-.03 -.45 -.04 -.16  .58  .03 -.10 -.05  .08 -.01 -.05  .04 -.62  .21  .11  .04  .20  .02  .08  .14  .03  .04 -.11  .02 -.16 -.04  .06  .05 -.02  .04  .33 -.09  .01 -.03 -.14  .06 -.03 -.11  .02  .03  .02  .00 -.12 -.04 -.03 -.02 -.23 -.03  .01  .23  .18  .14 -.07 -.02  .03 -.11 -.11 -.03 : folam (74)
 .02  .33  .24  .02 -.18 -.01 -.02 -.02  .07  .13 -.06  .11 -.54  .13  .01  .09  .06 -.03  .07  .07  .14  .15 -.14 -.11 -.07  .16  .11 -.04 -.13  .12  .03 -.02  .01 -.01 -.15 -.09 -.03 -.27 -.05  .08 -.13  .10  .09 -.08 -.07 -.04  .02  .01 -.13 -.02  .21  .01  .01 -.01 -.09  .10 -.36 -.05 : mulis (79)
 .05  .11  .07 -.04 -.08 -.15 -.05  .05 -.03  .06 -.07  .01 -.59  .07  .01  .17  .04 -.04  .10  .05  .00  .11 -.07  .04 -.06  .07  .11  .00  .08  .11  .01 -.02 -.02 -.06 -.20 -.06  .04 -.22  .06  .23 -.12  .04  .07 -.09 -.06 -.02 -.05  .01 -.04  .00  .03  .03 -.13 -.01 -.10  .14 -.07 -.04 : mulis (79)
 .05  .00  .11  .01 -.25 -.04  .01 -.10  .05  .12  .07  .02 -.33  .06  .04  .11 -.15 -.04  .07 -.01  .16  .07 -.14 -.01 -.04  .13  .06 -.06 -.08  .05  .08 -.05  .08 -.05 -.15 -.15  .04 -.15 -.10  .02 -.12  .06  .10 -.09 -.02 -.04 -.02  .03 -.22  .11  .09  .01 -.06 -.04 -.01  .01 -.33 -.04 : mulis (79)
 .01  .37  .10 -.01 -.29 -.10  .01  .04  .02  .07 -.06 -.04 -.67  .12  .07  .10  .14 -.04  .12  .04  .11  .12 -.16 -.01 -.07  .14  .12 -.04  .08  .22 -.11 -.01 -.01 -.05 -.14  .01  .00 -.13  .01  .15 -.11  .11  .08 -.05 -.08 -.02 -.04  .05 -.12  .04  .12  .00  .05  .01 -.09  .20 -.20  .01 : mulis (79)
-.12 -.29  .00 -.04  .52  .08  .00 -.01 -.03  .02 -.03  .03 -.33  .08  .04  .00  .05  .04 -.02  .07  .07  .03  .03  .02 -.02 -.11 -.01 -.08  .11  .02  .17  .04 -.06  .05 -.05  .05  .00 -.06  .11  .00 -.05  .03 -.04 -.04 -.01  .01 -.35  .02  .05 -.25  .03  .01  .00  .01  .01 -.06  .08 -.01 : folam (84)
-.01  .40 -.01 -.02  .67  .00 -.03  .04  .06  .04 -.10 -.06  .35  .14  .00 -.24  .21 -.08 -.07 -.03 -.03  .21 -.01 -.23  .03  .03 -.03  .01 -.07  .00 -.02 -.05  .03 -.08 -.03  .01 -.13 -.30  .04 -.07 -.09 -.06 -.03  .14  .06  .01 -.06  .13 -.04 -.03 -.03 -.02  .12  .07  .14  .00 -.02 -.11 : gori (65)
 .06 -.12 -.04  .01  .67  .04  .01 -.07  .07  .02  .00  .12  .10  .05  .09 -.09 -.27  .03  .07 -.08  .02  .11  .02 -.17 -.13  .02 -.01  .04 -.28 -.26  .04 -.04 -.01  .01 -.17 -.04 -.21 -.32 -.08 -.02 -.06 -.20  .09 -.04 -.02 -.04 -.05 -.05  .06 -.04  .05  .00  .03 -.01  .08 -.11 -.18 -.05 : gori (65)
 .04  .19  .11 -.06  .67 -.01 -.01 -.03  .09 -.03 -.06 -.04  .15  .19  .15 -.23  .13 -.10 -.03 -.11  .00  .37 -.06 -.23 -.04  .08 -.10 -.01 -.15 -.11 -.08 -.17  .15  .02  .02 -.02 -.22 -.27  .07 -.02 -.11 -.08  .09 -.01 -.01 -.04 -.11  .11 -.09  .09  .00 -.03  .11  .01  .12 -.05  .01 -.09 : gori (65)
 .00 -.06  .08  .00 -.27 -.09 -.02  .10  .01 -.06  .02 -.11 -.46  .00  .00 -.13 -.40  .00  .05 -.02 -.01  .13 -.03  .24  .09  .01  .09 -.17  .06  .17 -.12 -.05  .09 -.04 -.19 -.02 -.11 -.09 -.10  .10 -.10  .08  .08 -.02 -.03 -.08  .05  .08 -.15  .08  .02 -.03  .01 -.02  .00  .06 -.04 -.01 : mulis (72)
 .00 -.10 -.05 -.09  .52  .05 -.03  .07  .00  .00 -.12  .07 -.36  .15  .01  .13  .36  .02  .03  .09 -.05  .08  .03  .02 -.09 -.04  .00  .05  .14  .16  .13  .06 -.04  .03 -.13  .04  .06 -.04  .17  .00 -.05  .00 -.01 -.04 -.05  .04 -.17 -.01  .08  .01  .06  .06 -.03 -.05  .19  .05  .03  .00 : folam (84)
 .02  .06  .05 -.03 -.11 -.05 -.01 -.06 -.01  .12  .15 -.03 -.62  .00  .01 -.06 -.37 -.05  .14 -.14  .05  .15 -.24  .13  .03  .07 -.15 -.15  .07  .25 -.04  .01  .10 -.04 -.31  .04 -.01 -.10 -.10  .06 -.09  .05  .15 -.08 -.06  .16 -.05  .06 -.13  .07  .13 -.04 -.11 -.04 -.06  .06 -.10 -.04 : mulis (72)
 .03  .09  .08  .00 -.02 -.10  .03  .01  .02 -.04 -.04 -.06 -.67  .05  .06 -.08  .06 -.03  .11 -.04  .04  .12 -.20  .14 -.01  .09  .19 -.09  .13  .23 -.06  .01  .00  .07 -.30  .02 -.01 -.11  .13  .06 -.12  .14  .07 -.10 -.04 -.04 -.06  .05 -.12  .03  .07  .07 -.05 -.07 -.01  .08 -.09 -.02 : mulis (69)
 .02 -.02  .14  .08 -.45 -.12  .01 -.03  .00  .22  .11  .16 -.67 -.01 -.03  .35 -.23 -.01  .11  .03 -.03  .01 -.03 -.03  .02  .15  .11 -.06  .05  .36  .06  .04 -.05 -.13 -.17  .00  .06 -.22 -.04  .14 -.07  .04  .23 -.07 -.09 -.08 -.02  .05 -.05  .03  .15  .01 -.09  .09 -.09  .04 -.24  .01 : mulis (79)
